Rows lie near named flat spaces through zero. A row that begins with a name and a colon came from that space; any other row is followed by the name of its block's space that it lies nearest.
rokinor: [   7   91  180   43  -98  202 -261  226   17  128 -135  147   94 -181
 -206  -64   64  116   62 -162  217  -64  203  191  -38  234  -77  -76
 -121]
narekfovu: [  86  128   17  -83 -153  150 -290    1    9  183   24  -88   74  197
   26  -50  -32   20  159 -173   39  131   73   11 -109  197   88  -31
   -4]
dazuvfeb: [  44 -324   40  285  -18 -403   12  174 -154 -127  -31   -6  212   85
 -136  -91   14   84 -105  -16  211 -411 -386  -87  262  192  154   58
 -354]
dazuvfeb: [-143 -147  -96 -155  -55  -56  -18  205 -138 -196 -233  -84  148  174
  -57   39   70   86  -94    3   98  -54  -43  -28   90   -9   -3   47
 -324]
dazuvfeb: [ -42 -248 -223  -38  -33 -238  345  -88 -106  -81  -39 -118  130  207
   78  184  -65   60 -113  336 -143   41 -126  -69   26 -217   49  102
  -86]
rokinor: [-151  125  -54 -395  226  263 -308 -148  -43 -310  140 -177 -191  104
  177  -52  -51 -108  -84  -98 -174  189  158  -24 -155  151   68  117
  204]
rokinor: [ -96 -147 -284 -371  137   81  233 -362  -81 -171  141 -287   20   28
  488  142 -130 -174  -50  242 -393  355  -52   27 -165 -176  -38   39
  268]
bitibvas: [ -75  -83    6  -91 -141  232 -153  177  -27  -39 -172   58   39 -300
  -99  218   85   42  129  -64   -6  163  233  134 -190   10 -124   22
  -31]
bitibvas: [ 215 -210  -98  392    9 -466  266 -158   53  322  187  185   19  -49
  -44 -116 -171   -5  -42  222  -56 -343 -462   -6  292  -23   32 -129
  -11]
rokinor: [ 112 -429 -311  207 -427 -573  219   81 -206  123 -156 -376  224  579
  244   -1  -91   56   51  313  -92 -177 -671 -358  169 -160  -54  -87
 -417]
rokinor: [ -37 -225  -97   37 -105 -192   38  187  -56  -92 -160  -16   42  -39
  -63  151   48   62   13   85   -8  -85 -117 -103   60  -97  -51   31
 -204]
dazuvfeb: [-108 -175 -165 -192  134 -219   49  102  -22 -186  -97   22  106   53
   36   17  -32   29  -97   48   -5 -135 -149  -48  241   14  -43  -45
 -203]
narekfovu: [  79    1   14  206  147 -132   56 -198   67   31  250  137 -200  -96
  -41  -64  -96  -92  -30   48 -122 -131 -144  -34   66    5   51   16
  230]
narekfovu: [ -93 -222 -231 -325   28  -39  -70 -103   25 -333  102 -143  -86  -15
  194  149 -125  -26   -6   94 -146  163   54 -177 -133   35  -54   53
   75]
narekfovu: [ 119  -70 -107   95 -318  142   12 -123    2  363   20   24  -10  -82
  -29  124 -101   47  140  185 -134  200   80  141 -253  -62  -88  -47
  111]
rokinor: [ -27   14  153  216  226   87   87 -189 -142 -164  192  -36  -87 -126
   19  113   42 -131  -53   60 -244   43   -6   99 -142  -34  165  253
  339]
bitibvas: [-241  311  -58 -592  420  407  330 -361   22 -360  100 -178   26  131
  341  159   49 -178 -127  -20 -203  556  445  104 -184 -275  131  177
  389]
dazuvfeb: [  29  206  -20 -253 -244  583 -297   16  -25  483 -161  106  260  -75
  -96   97   15   39  262 -224   -2  414  371  492 -241  159   -3 -100
   26]
bitibvas: [ -10 -186 -182  -14   76 -393  195   23  125  -66   11  163  -42   15
  -43  -72 -131   74 -133  187   59 -273 -195 -156  301  -48 -138 -147
 -161]
dazuvfeb: [  -2 -147  -67   88 -200   65   30   44  -98   93 -110  -28   16 -121
  -23  165   29    6   82  114 -125   97  -23   79 -143 -119  -88   27
  -15]
narekfovu: [  52   13   97   71  -62  -23 -392  197   69  -12   10  122  -12  -50
 -161  -23   -1   35  181 -268  114 -127   11  -73   41  306   -6  -48
  -60]
narekfovu: [ 273 -175  269  633 -367 -131 -377  257 -106  373   -7   34  103 -202
 -199 -110   13  112  206  -70  147 -348 -279   61  -55  383   -8  -63
 -155]
rokinor: [  23  -87  -85   33 -152  106  -62   21 -113  300 -116   25   59 -104
  -33  -47  -27   31  -19  120  -75  -15 -101  258  -21    8  -88  -88
 -103]
bitibvas: [-190  -51  143 -138  -48  233 -233  319 -120 -362 -240  -55  110 -112
 -138  144  176   97    5 -169  174   64  294   40 -157  138  -39  139
 -180]
bitibvas: [  11  166  -58 -100  107  162  149 -337  -24   47  188  -94  -65  204
   95   59  -41 -104  -34   47 -191  276  106   53 -149 -151  226  159
  282]
dazuvfeb: [  45  116  -10 -112  194  197  -88 -271   18  114  226   27  -68 -136
   96  -20  -76 -123    4  -53 -181  156   65  198  -90   81  149   48
  298]
rokinor: [  66 -159  -37   73 -492  -33 -251  318  -87  192 -274 -101  298  234
  -34  -29    9  133  247 -129  206  -41 -133  -51   -4  212 -166 -186
 -397]
rokinor: [ 120  113  135  253 -205  351   23  -82  -89  498  -34  105  196 -185
  -61  119   17  -14  221   30 -147  223  135  437 -236   14  -44  -39
  217]
rokinor: [  88  125  178  306  201   -4   62 -235  -26  -43  291   -1 -171  -39
   -5   56   30 -163   36  -53 -197   18  -60  -36  -90  -49  253  222
  387]
narekfovu: [ -20  389 -123 -421   11  349  135 -268   92  148   28 -135   36  378
  157  164   18  -70  114  -82 -140  575  383   32 -211 -268  194   86
  240]
bitibvas: [  27   55  -84  -28  128   46  179 -257  118   50  190   86 -224 -188
   31  218  -84  -51    5  229 -299  204  181   19 -168 -222   13   97
  384]
rokinor: [ -87 -272  232  203    6 -272 -370  571  -87 -464 -210   40    4 -236
 -326   13  187  185  -85 -178  354 -480  -67 -222  140  297   20  139
 -441]
rokinor: [ -93  150 -172 -393    2  519  141 -333  -33  195   19  -58  144  -20
  293  201 -106 -113  128  137 -379  595  334  393 -315 -122 -148  -59
  390]
bitibvas: [ 161 -139  175  354 -346  199 -253  196  -14  397  -84  317  281 -443
 -319  144    6  103  345 -184  139   -7  121  375 -146  330 -100 -111
  -31]
narekfovu: [ -51  445   -4 -233   95  608   53 -397 -116  293   97  -87   78  316
  112  174  -33 -104   85   66 -424  602  410  411 -357 -120  179  174
  505]
dazuvfeb: [ 151  -13  -12   60 -165  -75 -259   46   30  270   34   -5   42   96
  -34 -216  -81   60   54 -103  153 -150 -162   -8   79  243   44 -138
 -171]
narekfovu: [  -8  -67 -244 -251 -194  -59  187   -4    1   96 -167 -223   64  201
  216   20   11   13  -15  120    7  167  -83 -122    3 -277  -59  -92
 -212]
dazuvfeb: [ -47 -105  -27   -9   54  -24  231  -85    3  -91   22  -23  -74 -180
   76   -6  -38   34 -187  271  -22  -22   46   29  -60 -126 -121    0
   44]
bitibvas: [ -77  160   11 -205   28   83   40   37 -134  -74 -150 -328  122  375
  229 -117  139  -58  -78 -105   50  108  -74  -66   39 -119  121   42
 -165]
dazuvfeb: [-134  386   94 -409  225  342 -267   35   67 -117  -41    0  -30  147
   -1 -167   77  -28  -58 -324  139  136  313   82   24  140   83   -6
   10]
bitibvas: [  16  263  -16 -106  176   95  176 -223  141  102  133   98 -125   59
   -6   23  -28  -50  -36   26  -90  164  192   33  -11 -181  102   35
  247]
rokinor: [ 110 -322 -216  198 -301 -297  302   29 -112  320 -156  -72  271   86
  126   95  -63   33   96  276 -116  -57 -399   29  115 -180 -133 -152
 -216]
narekfovu: [ -22 -243   59  231 -207  156   57   60 -181   28 -102    3  168 -300
  -21  265   28   20  136  165 -163  116   53  236 -260    8 -172   55
   90]
dazuvfeb: [ -91  282  -39 -340   65  331  -59  -39   36   78  -88   11   39  127
    8   84   42   -8   47 -100  -70  313  327  157  -94  -72   40   19
   95]
dazuvfeb: [  -6  113  131    2  -51   99 -253  242  -28   84 -173    8   84  -15
  -47 -159  115    5   68 -257  172 -110  -43   66  105  151  -53 -115
 -200]
narekfovu: [  84  -58 -178 -152  -84 -356 -215  129  167   45  -10  -21 -145  220
   -3 -347  -91   73  -94 -115  294 -321 -291 -338  322  118   -9 -221
 -398]
bitibvas: [ 223 -729 -127  570 -659 -393 -317  336 -351  325 -197 -183  265 -114
  -47   75  -53  114  237  171  -60 -356 -715   -8  -24  268 -111  -75
 -473]
dazuvfeb: [ -82  395   76 -463  165  671 -342 -178  104   67  108  156   21 -108
  -68  -12  -18  -56   94 -370   37  428  589  383 -239  259  117   16
  292]
narekfovu: [-151 -329 -245 -204   45 -239   96  -27 -274 -428  -46 -440   75  371
  270  191  -18   -1 -167  284 -260   58 -237 -241  -49 -120  141  261
 -131]
narekfovu: [ 178 -371  -94  443 -319 -424  -97  167   -2  257  -31  139  -75 -156
 -136 -205 -101   39   61   68  110 -475 -559 -122  243  110 -211 -250
 -307]
bitibvas: [ -30  270   48 -204  -90  329   -3  -64    7   66  -65 -203   -3  170
  176   -6   73  -35   57  -58  -11  329  254   17 -227 -121  -20    1
  103]
bitibvas: [-179   78 -137 -355  467  -11  236 -286  142 -415  210   10 -336 -135
  224  -21  -64 -175 -239  106 -200   86   86 -129   65 -232  -51   41
  306]
rokinor: [ -32   78  -48 -169  305 -333  -75  101  218 -200   61  155 -181   64
  -82 -185  -39   37 -160 -104  165 -315  -82 -267  379   63   41  -79
 -145]
narekfovu: [ -70 -169 -256 -307 -137  160  -42 -220 -249  -11    2 -415  210  331
  471  -80 -133 -124   11   98 -238  262 -230   94 -141   84  -66  -68
  -11]
dazuvfeb: [ -74   46   43   40  145 -136  403 -105  -54 -242   14 -242  -70  187
  232  -22   60  -44 -209  248  -70   -2  -65 -197    0 -305   -7  101
   69]
bitibvas: [  93  394  372  173  -26  589 -271  -84   72  231  144  219  -47 -291
 -274  154   89  -14  253 -284    6  323  579  333 -417  182  149  155
  448]
[  79  -73 -134  -61 -110 -165 -188   33   88   60   34  -37  -53   77
  119 -132  -71  -72  139 -166   34  -82 -260 -196  138   96  -70 -184
 -112] : narekfovu
[  57 -399 -226   56 -392 -260 -248  118 -227  -24  -93 -375   36  303
  178 -133  -48  -14   44    9   12 -154 -545 -269   21  107   -9  -47
 -394] : rokinor
[-157  179   45 -202 -111  404  281   40 -131   41 -306 -179  244  102
  158  154  165   15    7   99  -44  394  320  234 -222 -290 -144   13
   -1] : dazuvfeb
[ -59 -300 -230 -142 -107 -590  -30  383   79 -332 -234  -58  -21  269
  -89 -110   51  122 -107 -110  369 -393 -359 -539  431  -60  -17  -96
 -658] : narekfovu
[ 242 -288  221  605 -423 -466 -334  591  -41  266 -263   48  182 -155
 -191 -331  130  122  173 -281  496 -682 -612 -185  363  328 -152 -299
 -656] : narekfovu
[  15 -459   24  294 -283 -229 -138  304 -246  -89 -185 -154  202 -116
    6   18   31   94   30  103   67 -283 -354  -36    7  196 -143  -19
 -344] : narekfovu
[  72  393   56 -223  192  280 -170 -330  162  124  308   -7 -226  119
   53 -179 -102  -57  -60 -113  -16  203  288   44 -148  109  216   47
  333] : dazuvfeb
[ -36   51    5  -51 -110  196  212  -13  -99  142 -164 -120  207   36
  140   95   69    1   35  111  -69  226   98  186 -125 -170  -86  -24
    6] : dazuvfeb
[ 152  472  425  358  115  271  -22  -48   46  370   93  188   53  -67
 -193  -97  136  -41  110 -240   85   14  200  275  -38   71  199   48
  266] : narekfovu
[  37  307   37  -95  149  264  221 -296   44  207  132   23   94   97
   84  170   -6  -79   86   21 -213  379  281  214 -155 -158  181  103
  381] : dazuvfeb
[-189 -495 -471 -344   19 -337  169 -152 -149 -527   36 -391 -137  227
  428   69 -165  -95 -201  363 -303   21 -387 -370   19 -188 -147   43
 -103] : dazuvfeb
[-146  -17 -105 -257  250 -225  196   52  122 -409  -32   22  -99   63
   22   14   55  -24 -158  -56  115  -73    6 -275  230 -190   27   32
 -123] : narekfovu
[-158  -19  172  -98  197  293 -462   56  -27 -496  140   55 -223 -358
  -92  104   28  -72   42 -234  -69   56  289   17 -252  331  -22  186
  262] : bitibvas
[ -21  -25  -37 -104 -140  249 -124   70   -1  167 -121  111  103 -226
  -52   88    1   22  133  -60  -12  152  158  246 -110   67 -147 -102
  -10] : dazuvfeb
[ 224 -296  -95  256 -708   66 -162  183 -243  680 -288 -180  450   50
   67  -32  -19  104  288   46   66   38 -335  276 -125  150 -137 -239
 -392] : dazuvfeb
[-241 -353 -294 -342  -19 -306  108  347   -7 -390 -342   81  153   84
 -153  186    6  211 -154  148  153 -148   17 -161  251  -84 -166  -24
 -499] : bitibvas
[-119   34   -6 -196  -49  148   59  151   15  -55 -222    1  166  -50
  102   24   59   14   59  -47   66  109  133   84   15  -35 -257 -159
 -102] : dazuvfeb
